Here is a tiny trained network, its code and every weight. The questions are about switching its units off for an input and a target symbol, where a switched-off unit gives its printed mean instead of its output.

import numpy as np


def w(rows, s, z=0):
    codes = np.array(rows[::2]) - 128.0
    scale = np.full(codes.shape[1], s)
    scale[-1] = z or s
    return codes * scale


def norm(h):
    return h / np.sqrt((h * h).mean(-1, keepdims=True) + 1e-5)


def f(y):
    return y / 2 * (1 + np.tanh(0.7978845608 * (y + 0.044715 * y**3)))


def softmax(a):
    e = np.exp(a - a.max(-1, keepdims=True))
    return e / e.sum(-1, keepdims=True)


def log_softmax(a):
    a = a - a.max(-1, keepdims=True)
    return a - np.log(np.exp(a).sum(-1, keepdims=True))


def net(x, mask):
    ids = ['ΔΨαβγζξπτ'.index(c) for c in x.split()]
    T = len(ids)
    res = E[ids] + P[:T]
    r = norm(res)
    for j in range(2):
        rows = slice(3 * j, 3 * j + 3)
        q, k, v = (r @ M[0][rows].T for M in (Q, K, V))
        z = softmax(np.where(np.tri(T) > 0, q @ k.T / 3**0.5, -1e9)) @ v
        o = O[0][rows]
        res = res + np.where(mask[j], z, o[:, -1]) @ o[:, :-1]
    y = f(norm(res) @ A[0][:, :-1].T + A[0][:, -1])
    res = res + np.where(mask[2:6], y, B[0][:, -1]) @ B[0][:, :-1]
    return log_softmax(norm(res)[-1] @ U[:, :-1].T + U[:, -1])


Q, K, V, O, A, B = {}, {}, {}, {}, {}, {}
E = w([
[76,169,154,136,124,5],'Δ',
[82,115,196,180,145,139],'Ψ',
[54,63,118,122,139,149],'α',
[54,108,150,179,182,136],'β',
[124,113,144,156,72,119],'γ',
[144,102,111,203,68,145],'ζ',
[103,204,53,172,184,139],'ξ',
[122,119,113,119,201,156],'π',
[217,161,100,235,159,104],'τ',
],0.02)
P = w([
[157,38,75,110,92,101],'0',
[138,231,35,179,11,146],'1',
[165,237,74,183,13,127],'2',
[100,206,151,162,98,85],'3',
[103,207,141,172,107,93],'4',
[100,254,103,217,43,145],'5',
],0.0081)
Q[0] = w([
[108,178,175,254,159,115],'h1',
[138,125,147,32,114,70],'h1',
[163,159,45,157,71,166],'h1',
[139,132,142,80,62,66],'h2',
[219,140,104,59,177,112],'h2',
[133,62,175,167,180,145],'h2',
],0.0098)
K[0] = w([
[131,177,67,191,119,2],'h1',
[160,43,129,105,81,200],'h1',
[139,98,163,123,157,106],'h1',
[181,131,86,101,174,158],'h2',
[178,143,85,108,153,54],'h2',
[115,117,194,90,172,101],'h2',
],0.01)
V[0] = w([
[183,159,111,141,128,174],'h1',
[123,148,113,73,101,9],'h1',
[96,100,120,112,130,188],'h1',
[50,133,87,130,76,145],'h2',
[115,86,62,75,130,169],'h2',
[50,81,176,184,135,95],'h2',
],0.012)
O[0] = w([
[151,139,79,152,184,177,117],'h1',
[75,10,129,174,97,48,153],'h1',
[79,81,56,40,150,162,80],'h1',
[17,45,102,120,140,82,187],'h2',
[100,124,108,153,221,124,65],'h2',
[150,156,56,101,90,161,247],'h2',
],0.011,0.012)
A[0] = w([
[65,149,254,200,39,172,151],'n1',
[101,110,221,173,75,146,187],'n2',
[216,98,40,171,111,99,255],'n3',
[149,161,36,236,156,35,102],'n4',
],0.0089,0.0028)
B[0] = w([
[176,224,2,92,13,127,254],'n1',
[205,191,60,135,71,136,199],'n2',
[105,77,229,165,122,85,203],'n3',
[11,149,187,216,111,177,216],'n4',
],0.01,0.0078)
U = w([
[205,15,157,107,55,73,163],'Δ',
[146,105,173,137,65,124,85],'Ψ',
[110,125,67,117,124,129,32],'α',
[112,194,223,38,78,27,84],'β',
[84,81,105,96,119,169,170],'γ',
[73,195,113,186,150,153,5],'ζ',
[224,188,195,211,138,177,179],'ξ',
[203,161,81,135,198,71,223],'π',
[254,227,124,61,40,191,152],'τ',
],0.0074,0.0034)

Each question gives the input, a string of symbols that net reads in full, and the target symbol t.
The units are the heads (3 rows each of Q, K, V and O) and the neurons (one row each of A and B). Each row of codes is followed by its name. A weight is (code - 128) times the scale printed after its matrix; where a second scale follows, it is the last column's (O, A, B and U).
mask holds one flag per unit, heads first, then neurons. A switched-off unit (its flag False) gives its mean, the last column of its rows in O or B, instead of its output. The means were averaged over made-up inputs and are rounded, as every weight is.
A unit's drop is (log p(t) with every unit on - log p(t) with that unit switched off) / (log p(t) with every unit on - log p(t) with every unit switched off).
The circuit of an input: a set's keep is (log p(t) with only the set's units on - log p(t) with every unit switched off) / (log p(t) with every unit on - log p(t) with every unit switched off). Starting from all 6 units, units are removed one at a time, each time the one whose removal leaves the highest keep (on an exact tie, the one counted first), for as long as the keep stays at least 0.8.
circuit, biggest first: the units of the circuit, biggest drop first
k most important neurons: the k neurons with the biggest drops, biggest first
which heads matter: for each layer, one digit per head in row order, 1 if its drop is at least 0.15 and else 0, layers parted by /
drop of u: that unit's drop, to one decimal
input γ ξ π, target ζ: circuit, biggest first : [h2; n1]
input Δ Ψ β, target Δ: which heads matter : 10
input Ψ ξ α, target γ: circuit, biggest first : [n1; h2; h1]
input γ ζ τ Ψ β, target τ: circuit, biggest first : [h2]
input τ α τ π, target ξ: which heads matter : 10
input Δ Ψ Ψ, target Δ: which heads matter : 10
input Ψ τ π, target ξ: circuit, biggest first : [n1; h1; h2]
input Ψ Ψ β, target τ: which heads matter : 10
input Ψ τ τ, target ξ: circuit, biggest first : [h1; n1; n3]
input Ψ γ α, target γ: 2 most important neurons : [n1; n2]
input γ Δ Ψ π, target Δ: drop of h1 : 0.7
input τ α ξ, target ζ: drop of n1 : 0.0
input π Ψ τ, target ξ: drop of n1 : 0.1
